Below is a small trained network, with its code and all its weights. Each question gives an input and a class and asks what happens when units are switched off, that is, made to give their printed mean instead of their output.

import numpy as np


def w(rows, s, z=0):
    codes = np.array(rows[::2]) - 128.0
    scale = np.full(codes.shape[1], s)
    scale[-1] = z or s
    return codes * scale


def f(y):
    return np.maximum(y, 0)


def log_softmax(a):
    a = a - a.max(-1, keepdims=True)
    return a - np.log(np.exp(a).sum(-1, keepdims=True))


def net(x, mask):
    res = np.array(x, float).reshape(1, 8) / 4 @ E
    y = f(res @ A[0][:, :-1].T + A[0][:, -1])
    res = res + np.where(mask, y, B[0][:, -1]) @ B[0][:, :-1]
    return log_softmax(res[-1] @ U[:, :-1].T + U[:, -1])


A, B = {}, {}
E = w([
[106,84,183,180,232,218,112,152,73,145],'x0',
[159,2,110,139,122,114,91,215,164,172],'x1',
[87,98,156,52,140,137,196,99,80,72],'x2',
[220,79,154,165,74,202,162,129,79,119],'x3',
[125,109,169,151,180,35,139,140,169,72],'x4',
[181,73,109,124,137,126,108,60,71,129],'x5',
[28,130,207,184,84,101,129,91,163,170],'x6',
[176,167,109,73,204,89,133,76,148,183],'x7',
],0.0092)
A[0] = w([
[166,68,140,192,148,129,83,146,178,139,183],'N0',
[98,148,195,109,232,77,135,213,117,111,138],'N1',
[189,83,105,101,122,134,114,198,8,72,192],'N2',
[115,185,101,46,115,53,188,155,192,135,200],'N3',
[196,111,52,74,212,85,113,125,131,197,174],'N4',
[121,214,157,164,142,210,82,96,132,132,213],'N5',
[135,255,71,119,96,128,125,127,183,129,210],'N6',
[85,79,183,121,201,112,146,169,145,118,147],'N7',
[93,152,173,146,31,91,191,45,229,82,175],'N8',
[172,90,74,192,105,123,111,203,195,201,120],'N9',
[196,53,93,202,56,208,58,137,120,98,253],'N10',
[101,115,181,126,44,89,142,120,132,95,168],'N11',
[159,203,52,44,117,109,86,130,149,121,145],'N12',
],0.0078,0.0039)
B[0] = w([
[135,133,149,160,133,176,103,135,197,181,200],'N0',
[149,107,163,205,193,131,137,65,223,75,184],'N1',
[199,68,68,116,162,205,134,100,81,58,216],'N2',
[176,174,140,60,119,99,174,105,208,111,196],'N3',
[194,147,91,93,159,114,68,77,168,186,202],'N4',
[72,225,159,209,187,154,112,121,68,176,182],'N5',
[66,126,153,81,123,73,184,237,105,114,189],'N6',
[145,84,166,212,197,164,148,46,178,38,183],'N7',
[147,174,179,149,6,40,103,149,102,104,210],'N8',
[140,142,112,133,113,142,38,203,215,190,213],'N9',
[190,116,103,107,85,216,144,202,75,171,247],'N10',
[151,102,223,112,41,107,99,106,88,50,179],'N11',
[109,198,62,2,215,84,200,173,159,145,183],'N12',
],0.0072,0.014)
U = w([
[158,76,52,82,151,95,95,17,146,206,97],'0',
[172,79,44,137,116,253,196,110,7,80,195],'1',
[93,48,157,213,221,147,158,49,250,73,62],'2',
[67,234,86,82,219,54,222,172,177,148,2],'3',
[104,150,206,143,17,41,115,122,139,102,245],'4',
[7,191,218,240,193,196,142,96,52,200,176],'5',
[144,44,80,154,111,178,50,249,196,198,76],'6',
],0.0075,0.00088)

Each question gives the input, the list of numbers given to net, and the class t.
The units are the neurons (one row each of A and B). Each row of codes is followed by its name. A weight is (code - 128) times the scale printed after its matrix; where a second scale follows, it is the last column's (A, B and U).
mask holds one flag per neuron, in row order. A switched-off neuron (its flag False) gives its mean, the last column of its row in B, instead of its output. The means were averaged over made-up inputs and are rounded, as every weight is.
A unit's drop is (log p(t) with every unit on - log p(t) with that unit switched off) / (log p(t) with every unit on - log p(t) with every unit switched off).
The circuit of an input: a set's keep is (log p(t) with only the set's units on - log p(t) with every unit switched off) / (log p(t) with every unit on - log p(t) with every unit switched off). Starting from the 12 units with the biggest drops (on a tie, the unit counted first), units are removed one at a time, each time the one whose removal leaves the highest keep (on an exact tie, the one counted first), for as long as the keep stays at least 0.8.
circuit, biggest first: the units of the circuit, biggest drop first
k most important neurons: the k neurons with the biggest drops, biggest first
drop of u: that unit's drop, to one decimal
input [5,1,2,4,-8,5,6,5], class 5: circuit, biggest first => (N5)
input [4,2,2,0,1,7,3,-1], class 1: circuit, biggest first => (N9 N1)
input [2,2,1,-8,-7,4,3,1], class 5: 2 most important neurons => (N3 N2)
input [3,-5,-6,-6,7,1,2,2], class 2: 2 most important neurons => (N1 N7)
input [-8,-6,-3,5,-7,6,1,-2], class 4: 4 most important neurons => (N8 N6 N2 N11)
input [1,7,-1,-8,-6,2,4,7], class 0: 2 most important neurons => (N4 N10)
input [-4,7,-3,-7,-5,4,2,8], class 3: 2 most important neurons => (N12 N6)
input [5,2,-3,-4,-2,3,-4,4], class 0: 3 most important neurons => (N4 N10 N6)
input [5,-3,7,3,-6,6,5,2], class 5: 2 most important neurons => (N5 N10)
input [2,-1,5,7,6,-6,0,1], class 2: drop of N12 => 0.0
input [7,1,-2,7,0,1,6,1], class 5: drop of N5 => 0.8
input [1,-6,8,5,-5,4,5,8], class 5: drop of N2 => 0.1
